Below are the code and all the weights of a small trained network. Each question names an input and a class and asks about switching units off, where a switched-off unit gives its printed mean instead of its output.

import numpy as np


def w(rows, s, z=0):
    codes = np.array(rows[::2]) - 128.0
    scale = np.full(codes.shape[1], s)
    scale[-1] = z or s
    return codes * scale


def f(y):
    return np.maximum(y, 0)


def log_softmax(a):
    a = a - a.max(-1, keepdims=True)
    return a - np.log(np.exp(a).sum(-1, keepdims=True))


def net(x, mask):
    res = np.array(x, float).reshape(1, 8) / 4 @ E
    y = f(res @ A[0][:, :-1].T + A[0][:, -1])
    res = res + np.where(mask, y, B[0][:, -1]) @ B[0][:, :-1]
    return log_softmax(res[-1] @ U[:, :-1].T + U[:, -1])


A, B = {}, {}
E = w([
[156,49,159,135,163,114],'x0',
[94,176,202,145,106,2],'x1',
[152,14,191,128,140,24],'x2',
[206,116,85,117,148,137],'x3',
[208,140,79,221,217,165],'x4',
[219,121,46,103,131,72],'x5',
[123,58,212,167,154,163],'x6',
[134,168,140,228,215,200],'x7',
],0.0082)
A[0] = w([
[149,143,107,91,96,135,158],'neuron 0',
[188,143,106,196,173,156,145],'neuron 1',
[121,72,143,147,174,194,167],'neuron 2',
[179,154,66,241,200,185,166],'neuron 3',
[155,189,31,64,107,174,167],'neuron 4',
[131,80,145,119,109,48,164],'neuron 5',
[33,207,178,160,112,130,174],'neuron 6',
[131,181,54,69,110,180,164],'neuron 7',
[145,167,66,48,109,150,158],'neuron 8',
[172,86,125,108,108,2,114],'neuron 9',
[146,144,95,74,107,65,251],'neuron 10',
[179,52,153,123,168,183,202],'neuron 11',
[100,74,180,132,131,173,185],'neuron 12',
],0.0092,0.0029)
B[0] = w([
[113,138,75,141,115,102,167],'neuron 0',
[186,185,125,137,186,131,199],'neuron 1',
[174,71,174,128,154,200,183],'neuron 2',
[186,254,101,230,236,227,245],'neuron 3',
[103,104,11,189,85,143,228],'neuron 4',
[173,138,154,43,119,70,201],'neuron 5',
[24,190,221,165,112,146,223],'neuron 6',
[70,72,35,214,46,154,215],'neuron 7',
[97,106,29,159,76,105,201],'neuron 8',
[174,168,109,44,146,16,222],'neuron 9',
[107,143,75,133,118,50,213],'neuron 10',
[185,74,107,104,156,149,187],'neuron 11',
[141,73,193,80,129,181,178],'neuron 12',
],0.008,0.012)
U = w([
[163,142,129,36,136,2,229],'0',
[183,3,175,73,152,162,134],'1',
[189,210,121,181,242,183,20],'2',
[77,104,58,161,54,123,15],'3',
[25,162,244,136,109,128,255],'4',
],0.0089,0.00092)

Each question gives the input, the list of numbers given to net, and the class t.
The units are the neurons (one row each of A and B). Each row of codes is followed by its name. A weight is (code - 128) times the scale printed after its matrix; where a second scale follows, it is the last column's (A, B and U).
mask holds one flag per neuron, in row order. A switched-off neuron (its flag False) gives its mean, the last column of its row in B, instead of its output. The means were averaged over made-up inputs and are rounded, as every weight is.
A unit's drop is (log p(t) with every unit on - log p(t) with that unit switched off) / (log p(t) with every unit on - log p(t) with every unit switched off).
The circuit of an input: a set's keep is (log p(t) with only the set's units on - log p(t) with every unit switched off) / (log p(t) with every unit on - log p(t) with every unit switched off). Starting from the 12 units with the biggest drops (on a tie, the unit counted first), units are removed one at a time, each time the one whose removal leaves the highest keep (on an exact tie, the one counted first), for as long as the keep stays at least 0.8.
units of the circuit, in order: the units of the circuit, biggest drop first
most important unit: the unit with the biggest drop
k most important neurons: the k neurons with the biggest drops, biggest first
drop of u: that unit's drop, to one decimal
input [2,5,6,6,-4,-3,1,5], class 0: most important unit : neuron 9
input [3,1,-6,4,-6,-4,7,5], class 4: units of the circuit, in order : neuron 6; neuron 3
input [-3,0,-5,6,5,-5,1,-6], class 3: units of the circuit, in order : neuron 7; neuron 4
input [3,2,-3,2,-3,2,2,-1], class 0: units of the circuit, in order : neuron 3; neuron 7
input [-8,-2,3,2,-5,2,5,-1], class 0: units of the circuit, in order : neuron 7; neuron 3
input [6,-1,-3,-1,-1,6,2,-1], class 0: units of the circuit, in order : neuron 3; neuron 7
input [-8,1,2,4,-2,8,0,1], class 3: 3 most important neurons : neuron 4; neuron 8; neuron 7
input [-7,-1,8,-2,1,-4,7,-5], class 1: 2 most important neurons : neuron 12; neuron 10
input [5,-5,-4,-5,-7,-6,-3,-3], class 4: 2 most important neurons : neuron 6; neuron 12
input [4,3,8,7,7,1,7,-1], class 1: 3 most important neurons : neuron 11; neuron 2; neuron 5
input [4,-1,5,-4,5,8,8,-3], class 0: 2 most important neurons : neuron 9; neuron 5
input [1,7,-7,2,-1,3,8,-4], class 0: 2 most important neurons : neuron 3; neuron 7
input [0,-2,-1,-7,7,-7,3,-5], class 4: drop of neuron 6 : 0.2
input [1,5,-5,-8,-3,2,-2,-2], class 4: units of the circuit, in order : neuron 6
input [6,-6,-8,6,-8,1,5,1], class 3: drop of neuron 4 : 0.3
input [-8,-2,1,-5,6,4,0,-4], class 3: drop of neuron 7 : 0.0
